Below are the code and all the weights of a small trained network. Each question names an input and a target symbol and asks about switching units off, where a switched-off unit gives its printed mean instead of its output.

import numpy as np


def w(rows, s, z=0):
    codes = np.array(rows[::2]) - 128.0
    scale = np.full(codes.shape[1], s)
    scale[-1] = z or s
    return codes * scale


def norm(h):
    return h / np.sqrt((h * h).mean(-1, keepdims=True) + 1e-5)


def f(y):
    return y / 2 * (1 + np.tanh(0.7978845608 * (y + 0.044715 * y**3)))


def softmax(a):
    e = np.exp(a - a.max(-1, keepdims=True))
    return e / e.sum(-1, keepdims=True)


def log_softmax(a):
    a = a - a.max(-1, keepdims=True)
    return a - np.log(np.exp(a).sum(-1, keepdims=True))


def net(x, mask):
    ids = ['αγηξπστψω'.index(c) for c in x.split()]
    T = len(ids)
    res = E[ids] + P[:T]
    u = 0
    for l in range(2):
        r = norm(res)
        for j in range(2):
            rows = slice(2 * j, 2 * j + 2)
            q, k, v = (r @ M[l][rows].T for M in (Q, K, V))
            z = softmax(np.where(np.tri(T) > 0, q @ k.T / 2**0.5, -1e9)) @ v
            o = O[l][rows]
            res = res + np.where(mask[u + j], z, o[:, -1]) @ o[:, :-1]
        u += 2
        y = f(norm(res) @ A[l][:, :-1].T + A[l][:, -1])
        res = res + np.where(mask[u : u + 12], y, B[l][:, -1]) @ B[l][:, :-1]
        u += 12
    return log_softmax(norm(res)[-1] @ U[:, :-1].T + U[:, -1])


Q, K, V, O, A, B = {}, {}, {}, {}, {}, {}
E = w([
[96,171,113,57,169,175,106],'α',
[148,180,141,164,101,165,146],'γ',
[159,133,128,154,92,160,116],'η',
[130,158,165,164,136,131,187],'ξ',
[81,39,110,170,125,185,173],'π',
[173,116,206,146,144,160,127],'σ',
[223,103,89,75,127,46,191],'τ',
[96,152,126,92,242,154,81],'ψ',
[212,146,150,186,80,87,1],'ω',
],0.016)
P = w([
[82,106,127,40,32,31,163],'0',
[200,167,135,77,101,210,210],'1',
[198,173,143,92,137,214,203],'2',
[204,173,143,141,126,190,193],'3',
[197,177,142,168,139,175,170],'4',
[179,182,141,192,150,169,151],'5',
[164,179,138,207,171,156,128],'6',
[143,177,147,220,185,140,111],'7',
[130,171,144,239,198,119,83],'8',
[108,175,145,242,206,109,67],'9',
[83,174,150,255,213,98,52],'10',
],0.0099)
Q[0] = w([
[194,167,153,213,92,139,204],'L0H1',
[148,82,148,136,6,47,135],'L0H1',
[155,164,137,204,2,109,197],'L0H2',
[86,56,10,24,73,74,124],'L0H2',
],0.0098)
K[0] = w([
[197,80,126,216,248,117,110],'L0H1',
[208,178,129,87,142,230,155],'L0H1',
[125,79,222,254,150,153,138],'L0H2',
[149,170,84,88,36,132,198],'L0H2',
],0.0095)
V[0] = w([
[74,255,114,144,76,154,154],'L0H1',
[116,114,139,113,119,104,191],'L0H1',
[104,85,113,150,118,156,150],'L0H2',
[169,124,164,122,108,160,86],'L0H2',
],0.011)
O[0] = w([
[155,253,12,181,46,171,76,196],'L0H1',
[117,94,125,103,127,224,55,147],'L0H1',
[117,49,95,170,168,105,130,7],'L0H2',
[157,101,177,103,116,115,57,254],'L0H2',
],0.0077,0.0025)
A[0] = w([
[22,68,25,217,25,159,157,138],'L0N1',
[115,167,100,157,73,173,48,145],'L0N2',
[146,189,154,207,133,190,58,131],'L0N3',
[196,134,143,187,148,47,80,143],'L0N4',
[77,79,173,244,88,154,76,60],'L0N5',
[176,128,125,209,168,172,208,142],'L0N6',
[134,15,229,138,119,124,183,159],'L0N7',
[98,2,84,127,147,160,46,95],'L0N8',
[200,117,9,117,123,55,221,3],'L0N9',
[6,17,127,80,198,227,185,98],'L0N10',
[218,51,40,84,71,165,207,56],'L0N11',
[93,176,165,117,147,161,96,60],'L0N12',
],0.0068,0.0051)
B[0] = w([
[37,177,73,166,54,128,101,146],'L0N1',
[124,114,205,141,159,169,174,191],'L0N2',
[85,80,168,116,170,151,197,255],'L0N3',
[182,141,118,160,133,164,177,199],'L0N4',
[113,155,144,228,100,120,136,142],'L0N5',
[109,39,104,137,92,191,136,201],'L0N6',
[84,195,69,165,73,173,196,162],'L0N7',
[255,198,176,152,64,101,152,130],'L0N8',
[147,183,92,58,163,95,193,136],'L0N9',
[143,121,59,158,118,164,58,176],'L0N10',
[34,139,93,94,150,46,135,144],'L0N11',
[127,105,123,101,184,119,119,140],'L0N12',
],0.0081,0.007)
Q[1] = w([
[133,79,202,197,85,158,217],'L1H1',
[103,126,192,226,207,244,90],'L1H1',
[167,43,152,140,74,168,136],'L1H2',
[132,148,76,90,179,198,10],'L1H2',
],0.012)
K[1] = w([
[120,132,202,254,165,101,92],'L1H1',
[69,176,147,215,213,175,48],'L1H1',
[157,130,80,147,170,97,156],'L1H2',
[44,122,153,49,40,92,97],'L1H2',
],0.011)
V[1] = w([
[109,144,161,169,80,102,251],'L1H1',
[222,134,151,204,123,133,38],'L1H1',
[205,152,82,90,125,107,178],'L1H2',
[106,141,179,100,66,141,153],'L1H2',
],0.011)
O[1] = w([
[105,130,159,86,217,234,84,74],'L1H1',
[100,149,115,59,10,89,74,223],'L1H1',
[51,183,83,115,131,122,202,168],'L1H2',
[122,91,70,91,189,97,49,252],'L1H2',
],0.011,0.0038)
A[1] = w([
[220,198,169,104,59,92,89,120],'L1N1',
[141,15,160,188,153,140,178,84],'L1N2',
[166,155,168,193,102,149,191,222],'L1N3',
[122,113,184,135,145,98,247,124],'L1N4',
[49,114,129,138,87,119,157,102],'L1N5',
[115,208,91,196,107,117,72,53],'L1N6',
[130,82,209,59,177,111,88,15],'L1N7',
[95,110,101,70,134,176,61,136],'L1N8',
[47,80,189,95,159,136,146,71],'L1N9',
[168,105,188,129,183,96,122,79],'L1N10',
[61,139,72,129,105,93,164,2],'L1N11',
[173,101,142,35,186,47,136,99],'L1N12',
],0.013,0.0054)
B[1] = w([
[38,118,195,169,74,131,123,229],'L1N1',
[118,92,73,157,41,98,117,191],'L1N2',
[157,125,91,138,144,30,137,255],'L1N3',
[177,182,137,99,155,86,213,211],'L1N4',
[125,93,164,119,138,113,133,152],'L1N5',
[193,141,116,109,84,187,165,174],'L1N6',
[226,69,116,75,56,192,239,134],'L1N7',
[154,125,189,186,141,55,126,197],'L1N8',
[153,135,55,34,121,193,184,149],'L1N9',
[173,82,163,125,85,134,179,147],'L1N10',
[140,34,99,251,136,208,115,140],'L1N11',
[117,163,116,53,139,217,181,175],'L1N12',
],0.013,0.0079)
U = w([
[130,119,81,37,130,119,23,199],'α',
[193,254,100,128,84,191,80,31],'γ',
[205,127,206,150,169,119,45,75],'η',
[77,168,145,164,229,148,52,182],'ξ',
[78,61,58,154,120,175,97,165],'π',
[209,48,205,66,90,186,143,18],'σ',
[20,195,104,28,134,190,209,156],'τ',
[163,163,121,146,100,21,157,61],'ψ',
[28,116,212,64,93,117,114,254],'ω',
],0.0077,0.0033)

Each question gives the input, a string of symbols that net reads in full, and the target symbol t.
The units are the heads (2 rows each of Q, K, V and O) and the neurons (one row each of A and B). Each row of codes is followed by its name. A weight is (code - 128) times the scale printed after its matrix; where a second scale follows, it is the last column's (O, A, B and U).
mask holds one flag per unit, layer by layer, with each layer's heads first. A switched-off unit (its flag False) gives its mean, the last column of its rows in O or B, instead of its output. The means were averaged over made-up inputs and are rounded, as every weight is.
A unit's drop is (log p(t) with every unit on - log p(t) with that unit switched off) / (log p(t) with every unit on - log p(t) with every unit switched off).
unit that matters most: the unit with the biggest drop
top k neurons: the k neurons with the biggest drops, biggest first
k most important neurons of layer l: the k neurons of layer l with the biggest drops, biggest first
which heads matter: for each layer, one digit per head in row order, 1 if its drop is at least 0.15 and else 0, layers parted by /
input ω σ ω γ τ ξ γ η γ ψ, target τ: unit that matters most => L1N12
input σ γ α, target α: top 4 neurons => (L0N10; L0N3; L0N7; L0N2)
input γ ξ ξ, target ξ: which heads matter => 10 / 10
input γ ω π π ψ σ α γ ξ γ, target ξ: 3 most important neurons of layer 0 => (L0N3; L0N2; L0N10)
input ξ α ψ γ ψ ξ ψ ω ξ π γ, target π: which heads matter => 01 / 11
input γ τ ψ σ, target ψ: which heads matter => 00 / 00
input ω γ η γ α η η, target η: which heads matter => 11 / 10
input τ σ η, target τ: top 2 neurons => (L1N9; L0N7)
input ξ ψ σ σ γ σ α, target η: 2 most important neurons of layer 0 => (L0N2; L0N3)
input ψ τ ψ τ ξ ξ, target τ: 2 most important neurons of layer 1 => (L1N9; L1N11)
input τ ψ τ τ ψ ψ ω π α, target π: which heads matter => 10 / 11
input η α ψ π γ ψ ψ γ α ψ ψ, target σ: which heads matter => 00 / 01
input π α τ τ α τ α, target ω: top 2 neurons => (L0N10; L0N1)
input π ψ α, target ω: unit that matters most => L1H1
input ω ψ τ ψ γ ξ α τ η, target τ: which heads matter => 00 / 11
input ξ ξ γ γ γ γ γ σ η γ, target σ: top 4 neurons => (L0N3; L1N7; L0N7; L0N10)
input σ ψ ψ ψ, target α: 3 most important neurons of layer 0 => (L0N10; L0N7; L0N3)
input ψ π ξ τ γ η η σ, target σ: top 2 neurons => (L0N11; L1N7)
input γ ψ ψ α τ, target τ: 2 most important neurons of layer 1 => (L1N12; L1N8)
input ξ α ξ τ α α ω, target ω: unit that matters most => L1H1
input η ξ ψ, target σ: which heads matter => 10 / 01
input σ η ω τ ψ ω α, target α: which heads matter => 10 / 11
input η τ ω ψ γ η σ τ γ, target τ: which heads matter => 00 / 11
